Below is a small trained network, with its code and all its weights. Each question gives an input and a target symbol and asks what happens when units are switched off, that is, made to give their printed mean instead of their output.

import numpy as np


def w(rows, s, z=0):
    codes = np.array(rows[::2]) - 128.0
    scale = np.full(codes.shape[1], s)
    scale[-1] = z or s
    return codes * scale


def f(y):
    return np.maximum(y, 0)


def softmax(a):
    e = np.exp(a - a.max(-1, keepdims=True))
    return e / e.sum(-1, keepdims=True)


def log_softmax(a):
    a = a - a.max(-1, keepdims=True)
    return a - np.log(np.exp(a).sum(-1, keepdims=True))


def net(x, mask):
    ids = ['ΔΘΨΩαημξπστ'.index(c) for c in x.split()]
    T = len(ids)
    res = E[ids] + P[:T]
    u = 0
    for l in range(2):
        r = res
        for j in range(2):
            rows = slice(2 * j, 2 * j + 2)
            q, k, v = (r @ M[l][rows].T for M in (Q, K, V))
            z = softmax(np.where(np.tri(T) > 0, q @ k.T / 2**0.5, -1e9)) @ v
            o = O[l][rows]
            res = res + np.where(mask[u + j], z, o[:, -1]) @ o[:, :-1]
        u += 2
        y = f(res @ A[l][:, :-1].T + A[l][:, -1])
        res = res + np.where(mask[u : u + 8], y, B[l][:, -1]) @ B[l][:, :-1]
        u += 8
    return log_softmax(res[-1] @ U[:, :-1].T + U[:, -1])


Q, K, V, O, A, B = {}, {}, {}, {}, {}, {}
E = w([
[133,221,42],'Δ',
[152,170,209],'Θ',
[159,92,115],'Ψ',
[103,148,52],'Ω',
[178,125,68],'α',
[57,165,103],'η',
[97,74,174],'μ',
[103,150,55],'ξ',
[69,83,72],'π',
[189,137,31],'σ',
[112,4,114],'τ',
],0.017)
P = w([
[2,109,154],'0',
[184,111,162],'1',
[170,114,147],'2',
[165,115,141],'3',
[159,115,134],'4',
[159,117,133],'5',
[154,112,127],'6',
[156,113,127],'7',
[152,116,123],'8',
[153,116,124],'9',
[155,115,123],'10',
[154,111,123],'11',
[153,114,124],'12',
[152,112,121],'13',
],0.0093)
Q[0] = w([
[87,106,157],'L0H1',
[143,208,156],'L0H1',
[81,67,178],'L0H2',
[253,49,83],'L0H2',
],0.015)
K[0] = w([
[108,110,107],'L0H1',
[91,185,82],'L0H1',
[83,75,159],'L0H2',
[251,110,91],'L0H2',
],0.017)
V[0] = w([
[96,134,193],'L0H1',
[236,88,110],'L0H1',
[166,54,93],'L0H2',
[254,213,161],'L0H2',
],0.0047)
O[0] = w([
[115,169,111,104],'L0H1',
[219,139,206,153],'L0H1',
[124,175,130,215],'L0H2',
[1,100,89,2],'L0H2',
],0.0058,0.0027)
A[0] = w([
[191,118,155,253],'L0N1',
[118,68,141,176],'L0N2',
[175,208,96,111],'L0N3',
[89,65,105,66],'L0N4',
[193,152,85,102],'L0N5',
[118,167,251,116],'L0N6',
[196,112,79,139],'L0N7',
[163,132,30,166],'L0N8',
],0.011,0.0037)
B[0] = w([
[80,103,34,254],'L0N1',
[104,86,69,222],'L0N2',
[145,124,19,199],'L0N3',
[175,184,86,179],'L0N4',
[172,112,194,177],'L0N5',
[251,45,140,182],'L0N6',
[88,162,177,222],'L0N7',
[152,31,114,254],'L0N8',
],0.013,0.0052)
Q[1] = w([
[135,116,78],'L1H1',
[174,75,47],'L1H1',
[162,218,135],'L1H2',
[146,195,253],'L1H2',
],0.024)
K[1] = w([
[61,125,227],'L1H1',
[104,194,237],'L1H1',
[240,123,117],'L1H2',
[217,8,200],'L1H2',
],0.017)
V[1] = w([
[143,36,103],'L1H1',
[76,114,204],'L1H1',
[9,100,144],'L1H2',
[137,163,206],'L1H2',
],0.013)
O[1] = w([
[199,2,127,182],'L1H1',
[120,118,213,90],'L1H1',
[61,70,225,185],'L1H2',
[223,31,116,6],'L1H2',
],0.0073,0.013)
A[1] = w([
[77,188,111,1],'L1N1',
[238,146,186,160],'L1N2',
[38,1,160,69],'L1N3',
[121,179,175,70],'L1N4',
[68,86,67,103],'L1N5',
[83,51,195,179],'L1N6',
[91,89,158,154],'L1N7',
[193,229,100,131],'L1N8',
],0.0068,0.0084)
B[1] = w([
[249,14,162,131],'L1N1',
[40,137,104,150],'L1N2',
[244,221,169,254],'L1N3',
[194,120,155,129],'L1N4',
[155,187,114,252],'L1N5',
[64,73,179,239],'L1N6',
[111,117,165,194],'L1N7',
[74,103,85,140],'L1N8',
],0.018,0.0083)
U = w([
[183,251,101,2],'Δ',
[94,143,98,180],'Θ',
[177,67,82,100],'Ψ',
[166,51,141,73],'Ω',
[133,94,105,151],'α',
[80,146,158,145],'η',
[1,178,100,159],'μ',
[100,148,107,140],'ξ',
[108,128,26,132],'π',
[109,127,101,177],'σ',
[81,35,95,176],'τ',
],0.0097,0.0056)

Each question gives the input, a string of symbols that net reads in full, and the target symbol t.
The units are the heads (2 rows each of Q, K, V and O) and the neurons (one row each of A and B). Each row of codes is followed by its name. A weight is (code - 128) times the scale printed after its matrix; where a second scale follows, it is the last column's (O, A, B and U).
mask holds one flag per unit, layer by layer, with each layer's heads first. A switched-off unit (its flag False) gives its mean, the last column of its rows in O or B, instead of its output. The means were averaged over made-up inputs and are rounded, as every weight is.
A unit's drop is (log p(t) with every unit on - log p(t) with that unit switched off) / (log p(t) with every unit on - log p(t) with every unit switched off).
The circuit of an input: a set's keep is (log p(t) with only the set's units on - log p(t) with every unit switched off) / (log p(t) with every unit on - log p(t) with every unit switched off). Starting from the 12 units with the biggest drops (on a tie, the unit counted first), units are removed one at a time, each time the one whose removal leaves the highest keep (on an exact tie, the one counted first), for as long as the keep stays at least 0.8.
units of the circuit, in order: the units of the circuit, biggest drop first
unit that matters most: the unit with the biggest drop
k most important neurons: the k neurons with the biggest drops, biggest first
top k neurons in layer l: the k neurons of layer l with the biggest drops, biggest first
input μ Θ π η α η Θ Θ η τ Δ, target Ψ: 2 most important neurons : (L0N8 L0N1)
input τ Ψ τ Θ τ τ τ τ η Δ μ η α, target π: units of the circuit, in order : (L1N3 L1H2)
input Δ τ Δ τ τ η Ψ τ τ Ω τ, target μ: 2 most important neurons : (L0N8 L0N3)
input τ Ψ α Δ η τ Δ ξ, target π: 4 most important neurons : (L1N3 L0N2 L1N6 L0N1)
input Δ Δ Θ Δ Δ η τ Θ τ τ μ Ω Ψ, target μ: units of the circuit, in order : (L1H2 L0N3 L1N3)
input τ τ α τ τ η α τ τ τ Ψ, target π: units of the circuit, in order : (L0H2 L1H2 L1N3 L1N6)
input η Δ σ μ, target η: 3 most important neurons : (L1N6 L0N8 L1N3)
input η τ τ Δ τ Θ τ τ τ Θ Ψ, target η: units of the circuit, in order : (L1H2 L0H1 L1N6 L1N3)
input τ τ τ μ η π, target π: top neuron in layer 0 : (L0N1)
input τ μ Δ Θ μ Δ Ω Ω τ σ τ η, target π: units of the circuit, in order : (L1N3 L1H2 L1N6)
input τ τ τ ξ τ η Ω μ ξ τ τ τ σ, target π: top 2 neurons in layer 0 : (L0N1 L0N3)
input Δ μ ξ η σ Δ, target μ: top 2 neurons in layer 0 : (L0N6 L0N1)
input η σ τ ξ, target η: top 2 neurons in layer 1 : (L1N6 L1N3)
input Δ μ μ η, target μ: units of the circuit, in order : (L1H2 L1N3)
input μ η Ω, target Ψ: unit that matters most : L0N1
input Δ τ π τ Δ Δ τ Δ Δ, target π: top 3 neurons in layer 0 : (L0N3 L0N1 L0N7)
input Ψ ξ π τ η η Θ, target τ: units of the circuit, in order : (L1N3 L0N6 L1N2)
input Δ τ τ Δ, target π: top 3 neurons in layer 0 : (L0N3 L0N1 L0N2)
input Θ η Δ π, target Ω: top 2 neurons in layer 0 : (L0N8 L0N1)
input ξ α τ π ξ τ τ τ τ τ μ, target Ω: unit that matters most : L0N6
input τ τ η τ, target π: top 4 neurons in layer 0 : (L0N8 L0N2 L0N1 L0N7)
